Here is a tiny trained network, its code and every weight. The questions are about switching its units off for an input and a class, where a switched-off unit gives its printed mean instead of its output.

import numpy as np


def w(rows, s, z=0):
    codes = np.array(rows[::2]) - 128.0
    scale = np.full(codes.shape[1], s)
    scale[-1] = z or s
    return codes * scale


def norm(h):
    return h / np.sqrt((h * h).mean(-1, keepdims=True) + 1e-5)


def f(y):
    return y / 2 * (1 + np.tanh(0.7978845608 * (y + 0.044715 * y**3)))


def log_softmax(a):
    a = a - a.max(-1, keepdims=True)
    return a - np.log(np.exp(a).sum(-1, keepdims=True))


def net(x, mask):
    res = np.array(x, float).reshape(1, 6) / 4 @ E
    u = 0
    for l in range(2):
        y = f(norm(res) @ A[l][:, :-1].T + A[l][:, -1])
        res = res + np.where(mask[u : u + 4], y, B[l][:, -1]) @ B[l][:, :-1]
        u += 4
    return log_softmax(norm(res)[-1] @ U[:, :-1].T + U[:, -1])


A, B = {}, {}
E = w([
[134,109,147,147,89,140,160,92],'x0',
[188,96,158,53,112,95,180,37],'x1',
[234,222,171,104,217,48,55,60],'x2',
[181,165,156,195,140,140,136,102],'x3',
[254,220,180,189,154,91,85,53],'x4',
[26,45,88,142,71,200,190,194],'x5',
],0.0023)
A[0] = w([
[95,174,90,141,222,113,34,217,8],'L0N1',
[167,155,142,178,138,101,132,103,63],'L0N2',
[167,72,139,3,111,78,125,43,9],'L0N3',
[215,165,137,154,91,122,164,102,67],'L0N4',
],0.0033,0.0013)
B[0] = w([
[164,164,83,37,41,72,59,218,217],'L0N1',
[132,98,191,128,169,190,63,110,178],'L0N2',
[51,149,213,32,176,66,252,138,246],'L0N3',
[55,153,90,131,186,159,37,103,203],'L0N4',
],0.0031,0.0012)
A[1] = w([
[58,2,100,175,45,227,186,188,144],'L1N1',
[211,183,175,162,175,123,74,56,3],'L1N2',
[170,189,132,120,162,77,99,90,32],'L1N3',
[95,162,141,235,127,182,88,175,203],'L1N4',
],0.0041,0.0014)
B[1] = w([
[164,17,76,237,65,141,201,174,255],'L1N1',
[82,138,109,233,95,253,136,78,207],'L1N2',
[88,93,111,178,99,142,151,140,169],'L1N3',
[134,113,118,67,146,91,156,99,169],'L1N4',
],0.0058,0.005)
U = w([
[114,201,151,223,151,220,101,25,187],'0',
[117,2,67,179,70,146,216,192,198],'1',
[122,198,83,70,124,93,46,225,4],'2',
[80,133,202,23,171,88,206,83,84],'3',
],0.0083,0.0013)

Each question gives the input, the list of numbers given to net, and the class t.
The units are the neurons (one row each of A and B). Each row of codes is followed by its name. A weight is (code - 128) times the scale printed after its matrix; where a second scale follows, it is the last column's (A, B and U).
mask holds one flag per neuron, layer by layer. A switched-off neuron (its flag False) gives its mean, the last column of its row in B, instead of its output. The means were averaged over made-up inputs and are rounded, as every weight is.
A unit's drop is (log p(t) with every unit on - log p(t) with that unit switched off) / (log p(t) with every unit on - log p(t) with every unit switched off).
The circuit of an input: a set's keep is (log p(t) with only the set's units on - log p(t) with every unit switched off) / (log p(t) with every unit on - log p(t) with every unit switched off). Starting from all 8 units, units are removed one at a time, each time the one whose removal leaves the highest keep (on an exact tie, the one counted first), for as long as the keep stays at least 0.8.
units of the circuit, in order: the units of the circuit, biggest drop first
most important unit: the unit with the biggest drop
k most important neurons: the k neurons with the biggest drops, biggest first
top k neurons in layer l: the k neurons of layer l with the biggest drops, biggest first
drop of u: that unit's drop, to one decimal
input [3,-7,6,-3,-6,1], class 2: units of the circuit, in order -> [L0N1 L1N1]
input [-4,2,-2,6,-7,-7], class 3: units of the circuit, in order -> [L1N1]
input [1,2,-4,5,2,-1], class 0: units of the circuit, in order -> [L1N1 L0N4]
input [2,7,5,-4,6,7], class 3: 2 most important neurons -> [L0N3 L1N1]
input [-2,0,0,-7,-3,-4], class 2: top 2 neurons in layer 1 -> [L1N1 L1N4]
input [-4,-3,3,5,-3,1], class 2: units of the circuit, in order -> [L1N1 L0N1]
input [-6,-5,-4,7,3,-1], class 2: units of the circuit, in order -> [L1N1 L0N1 L1N2]
input [-8,0,0,-4,6,3], class 2: units of the circuit, in order -> [L0N1 L1N1]
input [4,-7,7,1,-1,1], class 2: 3 most important neurons -> [L0N1 L1N1 L1N4]
input [-1,8,3,1,5,5], class 0: 2 most important neurons -> [L1N1 L1N2]
input [-8,-6,6,-2,-7,5], class 2: top 3 neurons in layer 1 -> [L1N2 L1N3 L1N1]
input [3,-4,1,5,1,2], class 0: top 2 neurons in layer 1 -> [L1N1 L1N3]
input [-4,-5,-3,0,2,-6], class 2: 2 most important neurons -> [L0N1 L1N1]
input [5,7,-4,-1,1,-8], class 3: most important unit -> L0N3
input [1,-4,8,-5,3,5], class 2: 2 most important neurons -> [L0N1 L1N1]
input [-5,-8,5,6,1,8], class 2: 2 most important neurons -> [L1N1 L0N1]
input [7,-7,7,-7,-4,2], class 2: 2 most important neurons -> [L0N1 L1N1]
input [4,3,6,6,-5,-1], class 0: top 2 neurons in layer 1 -> [L1N1 L1N2]
input [4,0,-6,7,3,-3], class 0: 2 most important neurons -> [L1N1 L0N4]
input [-7,3,1,-5,-1,-3], class 3: drop of L1N1 -> 0.2
input [-2,-8,8,-6,-4,6], class 2: most important neuron -> [L0N1]
input [-7,-2,-5,5,1,-7], class 0: drop of L1N1 -> 0.9
input [-8,5,6,6,-2,4], class 0: drop of L0N3 -> 0.0
